Here is a tiny trained network, its code and every weight. The questions are about switching its units off for an input and a target symbol, where a switched-off unit gives its printed mean instead of its output.

import numpy as np


def w(rows, s, z=0):
    codes = np.array(rows[::2]) - 128.0
    scale = np.full(codes.shape[1], s)
    scale[-1] = z or s
    return codes * scale


def norm(h):
    return h / np.sqrt((h * h).mean(-1, keepdims=True) + 1e-5)


def f(y):
    return np.maximum(y, 0)


def softmax(a):
    e = np.exp(a - a.max(-1, keepdims=True))
    return e / e.sum(-1, keepdims=True)


def log_softmax(a):
    a = a - a.max(-1, keepdims=True)
    return a - np.log(np.exp(a).sum(-1, keepdims=True))


def net(x, mask):
    ids = ['ΠΣΩαβγεζητφψ'.index(c) for c in x.split()]
    T = len(ids)
    res = E[ids] + P[:T]
    r = norm(res)
    for j in range(2):
        rows = slice(2 * j, 2 * j + 2)
        q, k, v = (r @ M[0][rows].T for M in (Q, K, V))
        z = softmax(np.where(np.tri(T) > 0, q @ k.T / 2**0.5, -1e9)) @ v
        o = O[0][rows]
        res = res + np.where(mask[j], z, o[:, -1]) @ o[:, :-1]
    y = f(norm(res) @ A[0][:, :-1].T + A[0][:, -1])
    res = res + np.where(mask[2:6], y, B[0][:, -1]) @ B[0][:, :-1]
    return log_softmax(norm(res)[-1] @ U[:, :-1].T + U[:, -1])


Q, K, V, O, A, B = {}, {}, {}, {}, {}, {}
E = w([
[94,162,194,136,160],'Π',
[138,146,96,112,107],'Σ',
[119,139,97,129,95],'Ω',
[127,85,178,76,140],'α',
[118,187,122,134,117],'β',
[4,136,134,146,156],'γ',
[110,34,144,87,158],'ε',
[177,140,113,140,124],'ζ',
[100,242,76,153,123],'η',
[124,138,74,165,132],'τ',
[93,107,129,140,194],'φ',
[143,131,129,108,190],'ψ',
],0.02)
P = w([
[146,152,114,151,84],'0',
[141,111,124,108,122],'1',
[81,160,98,115,216],'2',
[144,152,126,158,88],'3',
[140,112,129,108,122],'4',
[69,159,87,112,249],'5',
[144,152,127,157,90],'6',
],0.018)
Q[0] = w([
[231,70,167,90,85],'H0',
[62,216,146,63,120],'H0',
[69,113,240,173,130],'H1',
[156,62,154,251,130],'H1',
],0.011)
K[0] = w([
[132,101,107,5,123],'H0',
[142,175,181,144,92],'H0',
[97,108,187,142,174],'H1',
[82,81,143,142,211],'H1',
],0.017)
V[0] = w([
[252,147,166,9,108],'H0',
[74,255,204,36,84],'H0',
[62,87,167,112,123],'H1',
[71,49,254,124,167],'H1',
],0.0046)
O[0] = w([
[219,119,188,118,112,61],'H0',
[109,253,97,65,32,142],'H0',
[9,44,152,16,94,78],'H1',
[244,124,26,84,93,4],'H1',
],0.0058,0.0036)
A[0] = w([
[34,15,127,153,58,58],'N0',
[118,150,99,91,20,68],'N1',
[140,135,254,36,156,4],'N2',
[17,207,142,196,49,35],'N3',
],0.0075,0.0039)
B[0] = w([
[134,180,254,139,28,171],'N0',
[85,69,136,194,209,165],'N1',
[129,154,7,145,101,160],'N2',
[158,80,117,50,173,253],'N3',
],0.01,0.0051)
U = w([
[119,190,36,109,41,107],'Π',
[140,90,21,197,81,137],'Σ',
[138,86,192,115,91,218],'Ω',
[173,95,52,79,56,204],'α',
[159,169,181,20,133,42],'β',
[44,123,133,100,34,151],'γ',
[188,105,131,165,69,255],'ε',
[206,142,205,183,168,115],'ζ',
[137,189,104,94,99,111],'η',
[74,78,151,251,94,101],'τ',
[110,17,48,121,144,101],'φ',
[219,107,89,89,188,92],'ψ',
],0.011,0.006)

Each question gives the input, a string of symbols that net reads in full, and the target symbol t.
The units are the heads (2 rows each of Q, K, V and O) and the neurons (one row each of A and B). Each row of codes is followed by its name. A weight is (code - 128) times the scale printed after its matrix; where a second scale follows, it is the last column's (O, A, B and U).
mask holds one flag per unit, heads first, then neurons. A switched-off unit (its flag False) gives its mean, the last column of its rows in O or B, instead of its output. The means were averaged over made-up inputs and are rounded, as every weight is.
A unit's drop is (log p(t) with every unit on - log p(t) with that unit switched off) / (log p(t) with every unit on - log p(t) with every unit switched off).
The circuit of an input: a set's keep is (log p(t) with only the set's units on - log p(t) with every unit switched off) / (log p(t) with every unit on - log p(t) with every unit switched off). Starting from all 6 units, units are removed one at a time, each time the one whose removal leaves the highest keep (on an exact tie, the one counted first), for as long as the keep stays at least 0.8.
circuit, biggest first: the units of the circuit, biggest drop first
unit that matters most: the unit with the biggest drop
top k neurons: the k neurons with the biggest drops, biggest first
heads that matter: for each layer, one digit per head in row order, 1 if its drop is at least 0.15 and else 0, layers parted by /
drop of u: that unit's drop, to one decimal
input φ φ ε γ τ, target τ: circuit, biggest first : (H0, N0, H1)
input ψ φ Σ Σ, target ψ: top 3 neurons : (N3, N0, N1)
input β η α β Ω, target Ω: top 2 neurons : (N0, N3)
input φ ψ φ η ψ Σ Π, target β: unit that matters most : N3
input α Σ Π Π, target β: circuit, biggest first : (N3, H1)
input φ ε η α, target α: heads that matter : 01
input α ζ Ω ε φ α Ω, target φ: heads that matter : 00
input ψ Ω φ Σ τ, target τ: circuit, biggest first : (H0, H1, N0)
input η η η α Σ, target Σ: top 2 neurons : (N2, N1)
input ε τ Ω Ω, target φ: drop of N3 : 1.0
input ε α ψ ε Ω, target Ω: drop of N3 : 0.1
input η ζ β φ Σ, target Σ: drop of N2 : 1.1
input η Ω Ω Σ Π, target Π: drop of N2 : 0.6
input ζ α Π α, target α: top neuron : (N2)
